[128 = 0]
1: [165 112 144 210 133 165 133  90 171 103 126 153 105 118 135 119 123 128
 109 124 105 121 124 131 176 129 109 152 149 143 115 112 164 118 101 124
 125 149 134 145 139 124 155 124 135 111 120 123 104 142 146  87 109 101
 120 153 134 122 151  77 122  89  92 143 125 135 112  84]
2: [135 133 158 215 127 164 126  86 196 118 131 136 121 112 138 121 119 139
 120 130  99 142 150 127 165 140 123 140 138 145 117 108 138 106 130 113
 149 168 134 143 122 131 109 136 114 105 139 138 141 129 171 122 127 129
  84 153 136 139 153  66 118 103 101 136 116 129 137  90]
3: [172 186 170 173 162 138 144 100 125  70 104  93  98 129 141 133  94 139
 161 127 133 105 142 104 144 139 149 185 136 133 114 136 139 120  91 112
  76 125 101  75 123 125 171 121 160 123 119 101 136  95 104  72 127  97
 150 160 109 129 126  83  61 107 111 143 128 133  81 130]
4: [125 134 132 176 120 151 141  98 245 145 123 145 105 130 119 132 128 146
 112 132  93 123 163 156 134 111 123 122 120 146  96  87 113  96 121 140
 165 193 161 161 117 135  89 133 118 122 127 140 121 131 210 103 132 122
  77 112 147 127  99  95 164 147 134 115 154 143 122  70]
5: [113 155 111 235 113 159 146 104 135 117 126 124 121 144 163 124 143 149
 120 135  98 122 143 132 165 156 122 137 120 143 117 120 144 112 113 145
 144 152 121 134 109 123 137 143 136 132 140 129 128 152 142 110 115 118
 111 141 146 128 139  58 141 113 127 147 121 120 145  93] -> 2 1 4
6: [103 102 113 215 109 147 119  96 200 179 158 143 114 110 136 117 166 148
  85 122  78 138 120 183 169 100 109  95  92 130  67 126 143 103 135 149
 180 140 165 183 118 117 149 127 102 108 106 152 114 136 190 138 138 125
  84  83 157 141 131  68 192 140 118 118 150 147 134  84] -> 4 2 5
7: [101 107 110 254 116 164 129 112 140 148 180 123 122 114 152 130 167 136
 101 138  91 111 115 178 156 109 105  97  78 132  61 138  97 103 152 144
 173 124 173 190 141 118 142 119 112 110 123 140 112 145 199 136 141  97
 101  72 141 128 129  92 196 131 126 122 166 123 146 102] -> 6 5 4
8: [ 93  97 128 226  74 142 129  94 174 174 171 130 142 110 150 131 165 152
  83 120  98 125 109 198 178 103  90 124  86 127  58 139 114  84 140 162
 179 115 210 190 148 122 137 131 130 116 152 144 142 170 213 155 130 118
 102  66 150 114 124 110 211 108 108 143 139 138 136 127] -> 7 6 4
9: [108 113 127 206 110 153 122  94 151 155 127 137 114 112 128 111 153 161
 115 118  84 124 135 165 167 121 115 117  97 133  50 124 140  97 156 174
 158 156 174 177 137 110 145 131 130 111 106 132 128 158 195 145 134  91
  91  81 156 135 136 103 193 124 117 138 157 148 141 101] -> 6 7 8
10: [175 156 163 124 158 149 137 118 115  54  90  86  92 140 153 115  94 110
 171 129 155 110 148  87 136 139 168 199 151 158 104 130 158 151  83 104
  48 147  43  66 104 131 206 120 129 148 111 101 119  95  40  92 123 100
 152 184  95 128 134  60  48 116  89 161 116 112 116 174] -> 3 1 5
11: [139 134 115 200 120 175 128 103 186 113 130 126 123 111 141 123 132 163
 109 133 106 108 136 140 171 135 102 132 138 139 106 113 127 122 121 133
 136 155 116 154 139 146 115 127 142 109 118 128 108 133 179 126 146 115
 105 127 140 114 134  71 152 102 111 139 155 135 112  82] -> 2 1 5
12: [170 144 145 176 133 163 157  97 247 102 143 133 101 120 120 129  93 139
 118 124 117 121 158 151 176 131 131 123 151 128 113  91 129  97 136 123
 134 163 128 136 108 113  83 137 119 121 141 113  99 132 178 101 112 125
  71 140 137 131 140  87 124  97 110 131 109 131 124  70] -> 2 11 4
13: [160 167 167 185 149 161 131 113 111  76  90 120  90 143 143 115  77 135
 149 154 145 124 118 113 164 160 161 202 139 142 128 140 115 108 115 114
  80 145  97  92 131 123 172 116 128 137 121 109  96 113  92  82 123 105
 140 176 123 124 122  78  70  98  74 173 131 111  87 136] -> 3 10 1
14: [143 169 175 174 150 155 132 105 111  70  80  99 100 149 153 139  97 124
 132 135 133 122 121 102 133 160 161 202 145 157 121 141 124  96  92 125
  85 137  90  64 129 134 194 100 137 160 110 116 120 105  71  73 108 116
 156 160 126 130 122  97  73  90 107 154 103 109 100 140] -> 13 3 10
15: [127 122 112 246 119 152 139 115 152 139 159 125 135 127 153 102 138 164
  81 132  78 121 138 159 172 107 123 109  97 114  61 115 127  86 152 165
 152 171 167 168 142 136 148 120 111 105 132 131 123 135 159 150 138 100
  94  92 146 112 140  87 174 120 117 136 135 137 145  81] -> 9 7 6
16: [198 201 180 148 154 171 144 120 115  60  77  99  99 143 138 127 100 141
 178 139 128 138 150  98 157 153 155 187 157 132  81 123 151 105  90  91
  69 138  55  79 102 140 198 126 137 155 128 104 146  82  53  45 112  96
 132 207  91 132 123  77  60 108  98 130 107 103  88 161] -> 10 3 14
17: [118 104 126 202 106 174 135 114 200 164 139 140 104 108 127 109 176 155
  95 104  78 125 137 151 143  90 126  95  98 130  73 105 114  86 144 148
 185 153 165 160 144 124 118 106 113 112 120 132 113 140 196 166 128 106
  78 116 155 136 123  73 200 125 129 144 140 124 138  83] -> 6 9 15
18: [128 114 117 255 130 136 122  94 116  93 123 126 111 140 152 118 131 136
 122 128 132 106 130 124 175 121 126 175  89 141 103 122 150 110 148 145
 136 167 146 132 138 137 172 137 131 113 128 123 124 123 126 108 143 122
 123 113 125 139 115 104 146  95 108 150 110 119 118 120] -> 5 1 11
19: [ 51  97  97 197  99 155 127  85 227 182 194 142 141  95 112 127 133 132
  80 146  70 112 109 186 151 105  72  72  94 136  79 113 127  91 178 144
 181 117 209 192 160 133 110 108 129  90 131 169 109 153 222 146 136 107
  45  56 155 135 127  94 221 130 109 126 154 131 152  80] -> 6 8 7
20: [177 165 166 191 164 155 149 111 157  82  95 121  99 140 126 117  84 129
 144 118 134 116 128 135 164 137 149 195 159 138 119 127 115 109 104  80
 105 127 113 106 120 135 141 121 150 138 121  92 112 117 110  68 117  99
 143 179 114 132 159  34  72  90  97 156 128 123 100 124] -> 13 3 14
21: [176 148 147 103 145 165 143 131 255 108 113 134 105 123 129 116  94 153
 119 127  81 110 168 156 108  87 113 104 189 136 157  56 105 102 122 102
 134 174  90 138 102 126  22 135 119 147 123 133 132 115 175  89 110 123
  30 194 124 140 130  48  72 147 114 112 130 121 114  56] -> 12 4 2
22: [148 130 168 238 148 147 160 101 162 103 110 110 119 120 152 136 110 134
 126 138 115 112 131 142 155 131 124 170 142 145 115 121 139 110 116 107
  84 147 100 111 136 139 140 152 150 117 112 119 116 125 131 109 114 121
 126 203 116 124 129  82  87  96  87 147 109 129 122 105] -> 1 20 2
23: [112 122 160 199 136 162 122  93 210 117 135 131 113 119 136 104 130 158
 111 128 103 139 144 156 174  99 111 131  96 121  76  99 117 104 149 154
 146 165 134 155 140 168 123 130 131 116 121 133 132 154 190 105 119 107
  87 137 164 140 134  59 158 118 118 131 122 138 119  99] -> 11 2 4
24: [176 187 159 140 132 151 133  91  98  76  89  98 122 138 153 103  93 112
 149 151 145 116 161  95 133 150 173 200 167 145  84 114 159 126  87  98
  62 136  66  71  90 150 192 114 130 160 124  87 136  92  36 100 117 103
 137 184  92 141 117  66  50 129 111 136  99 113 110 138] -> 10 16 14
25: [149 164 159 233 151 151 153  93 142  94 103 145  92 138 141 115 133 145
 126 115 115 102 129 129 159 147 123 167 157 153 117 109 118 103 116 111
 107 160 114  96 141 134 149 117 145 123 139 117 126 124 118  97 117 105
 132 156 123 132 151  84 111  74  98 151 112 135 121 106] -> 22 1 20
26: [143 148 168 230 138 137 131  96 120 110 100 132  97 133 143 136  99 138
 122 126 125 111 138 111 170 150 130 173 135 143 106 124 131 117  92 121
  93 165 124 142 144 135 164 117 149 116 121 125 124 128 128  95 115 106
 139 158 135 135 123  82 139  99 104 137 109 123 106 123] -> 25 22 1
27: [ 92 101 119 218 115 153 135  83 231 165 182 128 135 109 110 123 144 147
 100 116  78 116 119 182 170  92  84  92 103 101  84 121  96 102 162 168
 185 124 208 180 159 123 152 134 105 125 122 145 122 135 229 136 132 104
  78  75 167 130 146  93 206 102 126 131 169 115 136  80] -> 19 6 8
28: [ 99 109 125 186  91 147 126  97 196 170 151 137 133 104 111 119 149 181
 101 121  90 122 132 158 160  91  93  97  98 124  78 135 141 105 166 173
 159 149 183 200 154 127 124 129 144 126 114 154 122 145 215 164 141 117
  69  62 160 117 146  69 205 130 134 122 158 129 147  86] -> 9 6 27
29: [ 65  95 103 225 101 118 128  92 198 211 187 134 118 111 113 103 132 143
  87 121  59 137 109 175 152 114  75  97  99 132  79 126 135  95 172 139
 186 114 236 198 174 122 102 129 148 105 135 161 130 176 203 161 137 107
  90  53 166 106 130 125 221 120 123 157 138 121 154  76] -> 19 8 27
30: [ 90  97 102 232 103 154 130  96 190 155 148 150 122 119 129  85 152 157
  88  91  90 126 119 158 165 105 110 103  74 116  97 128 139  86 144 189
 166 151 162 201 131 129 134 129 129 117 142 167 142 156 184 148 116 116
  72  65 144 121 143  95 216 125 124 138 138 118 133  88] -> 28 6 9
31: [ 96  96 118 226  93 151 106  82 175 166 191 131 129  99 131 118 143 146
  65 130  82 131 113 170 160 113  94 114 104 128  83 119 102 101 126 166
 188 124 198 190 158 132 150 116 113 103 107 158 128 154 210 151 130  99
 113  55 159 111 126  98 230 114 108 143 155 120 137  91] -> 8 27 7
32: [155 183 213 213 147 156 143 105 105  54  81 106  95 136 143 117  87 126
 144 143 154 132 122 122 175 142 156 193 126 136 106 135 121 125 112 137
  71 123  96  62 121 131 203 135 132 135 112 114 115 113 153  64 117 108
 175 185  86 142 122  87  72  78  90 157 102 136  96 163] -> 13 3 14
33: [ 71 108 105 253 100 120 111 100 109 157 152 130 122 112 134 125 178 162
 106 106  83 111 119 153 169 136 115 143  68 110  53 148 125  91 141 171
 171 128 169 165 154 133 176 146 137 102 128 156 133 140 150 137 132 114
 105  77 161 136 116 104 213 107 118 151 138 133 130 122] -> 9 7 8
34: [143 129 142 242 116 159 120  85 156 115 117 135  96 116 130 111 100 142
 120 125 114 121 156 150 166 149 131 166 131 134 122 103 145  94 107 126
 140 153 135 133 139 148 143 112 139 126 131 122 118 155 153 116 111 102
 112 127 132 135 132  86 137 113  94 129 118 132 144  92] -> 1 2 5
35: [130 154 162 208 147 157 138  85 117  99 102 136  90 143 151 120 110 143
 121 134 110 122 138 123 159 143 133 199 155 154 130 107 129  99  96 124
  86 152 114  92 143 134 176 134 122 120 115 117 102 114 109  80 118 105
 160 155 119 146 134  91 107  89  96 143 120 114 116 133] -> 25 26 13
36: [161 167 182 188 149 180 154 118 192  97 112 111  84 136 148 111  67 133
 143 136 106 107 148 132 167 139 143 178 164 143 124 114 123 120 142 101
 109 151  96 110 142 128 129 139 140 124 131 122 138 126 120  81 103  96
 134 189 127 136 129  65  98  90 106 132 118 116  97 103] -> 20 22 25
37: [134 119 133 209 123 167 143  91 213 136 161 136 126 118 135 114 137 157
  90 106  81 126 132 177 156 134 111 128 106 125 101  87 136 115 117 151
 146 154 134 170 209 132 115 114 141 111 112 148 143 136 228 114 134 110
  83 115 161 130 143  73 181 116 121 141 139 107 125  83] -> 23 11 17
38: [155 166 168 226 143 152 143 115 149  90  85 133  94 138 145 121  99 126
 111 134 125 127 137 118 163 152 128 189 145 151 116 117 152  92  97 124
 111 151 103  84 142 125 150 132 137 134 128 112 106 136 113  91 105 114
 120 146 133 141 138  91 131 100  93 164 117 123 120 100] -> 25 35 26
39: [115 130 128 214 108 151 135  96 173 124 142 138 119 129 140  99 131 163
 104 116 110 126 142 123 155 134 124 145 105 120 115 115 128 116 127 164
 135 166 135 148 136 130 150 120 126 118 118 153 130 138 177 129 137  93
  90 104 145 126 136  79 168 129 128 133 141 144 127  96] -> 11 23 15
40: [178 192 200 134 159 157 141 115  96  56  78  86  74 129 145 125  87 110
 159 139 158 136 147 105 142 153 151 215 152 132  92 111 133 135  89 110
  84 131  77  87 121 135 192 117 129 132 129 108 127  92  60  60 103 121
 166 189 104 153 137  49  55 111  83 147 114 109  97 155] -> 16 10 24
41: [114 144 114 173 134 148 127 104 201 131 136 119 111 126 140 101 144 145
  93 119  95 113 133 152 119 105 105  90 116 136  86 119 139  93 123 158
 175 190 169 175 132 125 112 133 113 104 144 129 104 143 203 154 142 103
  75 113 134 129 134  93 191 136 110 126 134 143 122  93] -> 17 4 9
42: [178 153 185 181 160 164 139 127 122  61  82 118 120 151 146 127  93 129
 157 133 139 133 152  95 145 156 150 193 161 150 115 136 118 124  91 127
  87 158  88  94 132 121 162 122 116 145 122 112 127 107  82  87 116 115
 138 158 115 132  99  74  46 107 101 155 107 123  89 137] -> 13 14 3
43: [ 60  80  90 183  82 138 123  83 218 173 165 152 138 115 119 120 130 158
  78 112  41 117 118 218 150  95  96  89 115 112 105 129 121  94 162 170
 188  98 227 203 196 123 106 143 141 115 146 175 143 153 240 166 143 116
  65  64 176 112 116 111 218 106 139 139 141 131 139  84] -> 29 19 27
44: [141 160 162 187 160 167 155 112 113  75  71 107 113 155 147 127 102 132
 150 136 130 111 141 111 139 154 151 177 151 156 106 119 123 120 100 119
  86 167  77  82 127 129 170 109 135 147 129 113 123 112  80  72 112 123
 152 158 125 144 114  75  71 129  85 159 113 111 111 137] -> 42 14 13
45: [114 126 123 209 123 148 143  85 166 133 140 140 111 125 145 114 133 167
 101 118  94 122 151 164 155 103 108 118 112 120  75  97 139  99 120 161
 150 152 131 146 141 139 126 128 133 103 127 133 130 134 143 119 125 113
  89 108 161 118 114  84 161 130 118 110 149 141 117 100] -> 39 23 15
46: [184 204 190 142 148 148 152 115 103  54  67 102  79 152 145 128 106 129
 144 123 161 118 142 120 122 150 153 187 152 132  98 117 138 123 107 100
  65 144  62  86 146 157 190 110 119 147 116  87 130 109  36  71 105  95
 151 173  95 133 132  60  55  93  94 129  98 105 103 124] -> 40 16 24
47: [161 161 167 144 164 169 152 117 177  83  98 116  88 157 140 126  92 143
 123 130 129 113 158 143 127 136 145 167 179 147 111  94 129 139 108 115
 106 166  85 102 111 142 134 128 130 135 130 109 109 126 126  81 124 108
 112 184 121 116 135  62  48  98 101 156 130 118 125 117] -> 36 20 44
48: [150 170 134 186 138 125 144 102 143 104  86 126 109 147 144 147  96 124
 127 132 119 118 145 113 141 146 139 187 158 147 119 108 129 126 111 123
 112 148 111  87 126 135 140 134 138 141 135  96 117 137 111  99 125  96
 140 162 131 134 133  79 107 119  88 136 133 109 114 133] -> 38 35 25
49: [172 196 192 158 165 153 141 121 114  22  75 105  96 148 156 122  81 117
 159 143 162 119 148 127 127 157 147 192 139 125  96 120 155 135  74 107
  65 133  47  79 113 133 193 128 117 156 130 106 114  90  68  63 127 115
 160 192 113 143 110  58  28 107  93 179 110  99  93 182] -> 40 10 16
50: [ 88 105 122 232 104 156 141 118 169 174 160 135 116 119 149 128 155 162
 107 113  84 128 124 165 186 119 127 125  65 122  68 128 130  97 139 156
 163 137 170 170 153 133 145 127 123  99 144 144 137 150 186 132 149 119
  85  86 151 139 131  89 197 121 120 124 138 134 131 102] -> 9 6 7
51: [109 109 113 190  99 169 143 101 233 144 164 152 138 111 124 128 141 183
  90 115  68 148 112 168 172 102 120  78  95 132  76 104 119  71 153 147
 177 136 182 185 146 119 116 123 133  96 139 130 124 151 248 152 140  94
  55  86 157 126 135  72 220 124 107 133 151 135 151  83] -> 28 17 27
52: [164 146 157 190 142 161 146  98 205 107 130 135 120 146 134 126 109 135
 116 120 115 114 153 136 172 133 137 153 140 135 123  95 112 101  99 127
 130 184 126 150 109 154 113 141 143 123 126 123 108 135 146 110 117 117
 104 137 142 128 136  54 118  91  86 147 117 114 117  76] -> 2 12 1
53: [ 80  71 118 231 124 141 133  92 178 187 181 156 147 129 118 120 130 161
  86 113  59 100 113 203 174 123  81  95 102 131  96 125 111 116 173 148
 190 110 238 213 183 126 117 124 140  96 124 150 126 161 208 170 126 126
  92  57 175 104 128 118 221  82 129 136 148 131 160  72] -> 29 43 31
54: [154 164 129 168 152 159 130  98 161  85  88 132  88 132 144 122 105 121
 120 137 102 121 140  98 141 154 156 170 163 136 146 114 126 119  96 107
 104 146  89  96 115 132 129 134 144 118 123 141 109 140 116  95 120 108
 118 169 126 124 138  66  96 112 120 157 124 130 108 115] -> 48 47 38
55: [160 152 184 138 150 157 134 114 183  90  93 130  83 133 143 115  90 129
 144 127 131 129 161 121 128 123 133 156 160 157 124 101 105 104 111 104
 107 183  87  83 102 124 111 129 130 135 125 120  90 114 133  78 114 131
 120 189 143 122 133  59  83 114  81 138 129 106 105  98] -> 47 54 36
56: [136 131 145 222 133 133 147  86 154 111 105 129 107 121 144 126 129 141
 108 113 119 127 146 147 148 138 120 169 135 150 137 104 134 114 101 124
 132 175 128 133 144 146 140 129 161 118 141 128 105 151 115 100 119 116
 100 133 134 123 138  95 121 100 109 167  93 128 122 100] -> 34 25 1
57: [ 73  96 125 255  93 130 124  91  79 187 157 127 112 125 145  96 149 140
  97 100  74 125 100 190 197 132 104 155  61 130  56 156 124  96 159 175
 186 101 213 180 172 148 216 133 123  85 134 146 138 160 160 167 133  87
 140  58 154 128 136 116 236  90 110 160 123 140 119 113] -> 33 8 50
58: [144 172 166 122 143 149 140 122 166  70  88 127  87 137 128 107  80 129
 135 125 130 118 165 120 153 123 157 183 169 141 144 117 121 124  97 122
 101 159 100  94 106 113 127 120 117 151 101 120 113 106 125  77 116 140
 127 178 125 126 115  69  88 102 108 164 133 126 108 107] -> 55 47 54
59: [102  98 131 255 112 135 122  84 151 148 163 120 119 111 143 130 161 158
  93 100  89 107 122 153 160 113  97 123  71 118  78 134 124 103 148 173
 174 125 182 170 143 146 172 112 129  99 146 139 140 152 186 132 130 106
  93  94 151 130 120  87 187 101 113 119 130 129 130 111] -> 50 33 7
60: [172 165 155 166 158 146 145 126 132  66  94 105  95 138 146 121  93 136
 137 136 132 125 152 111 136 140 142 171 179 159 114 131 142 124 110 118
  96 143 103 102 136 131 157 141 151 134 144  79 118 120  79  78 128  90
 137 175 120 130 123  96  73 113 110 144 114 122  95 127] -> 3 42 48
61: [100 107 124 194 106 157 128 107 237 164 177 135 135 107 105 126 163 149
  93 129  57 130 105 196 156 107 103  91  89 110  82 110 115  88 158 157
 184 104 200 175 161 125 113 135 110  96 124 147 145 148 231 130 112 118
  70  84 174 134 128  80 210 118 116 114 136 128 124  73] -> 27 51 19
62: [128 128 107 184 106 145 142  91 191 139 142 110 112 106 141 116 142 147
  93 129 118 126 141 142 145 109 120 119 115 122  75 112 137  89 141 158
 140 161 158 179 124 129 113 140 138 103 143 153 127 122 188 152 123 119
  76  92 159 128 143  65 174 143 122 116 131 121 136 102] -> 41 45 39
63: [157 182 168 170 147 118 148 116  58  81  77 115 113 137 145 130  93 108
 145 117 130 120 117 107 150 166 169 202 161 166 104 143 147 125  80 115
  75 140  70  79 109 141 182 120 176 143 124 120 115 127  68  87 115 118
 157 167 101 129 120 103  60  95 107 156 128 128 101 163] -> 14 44 3
64: [155 158 165 202 136 150 137 106  79  70  83 105  85 130 135 136 103 134
 132 133 127 134 155 118 148 148 132 206 149 160 115 138 144 124 112 134
 101 134  88  92 131 146 194 128 133 151 127 115 107 110  96  77 109 106
 155 164 116 137 132  71  75  90 121 133 108 101 112 136] -> 14 35 44
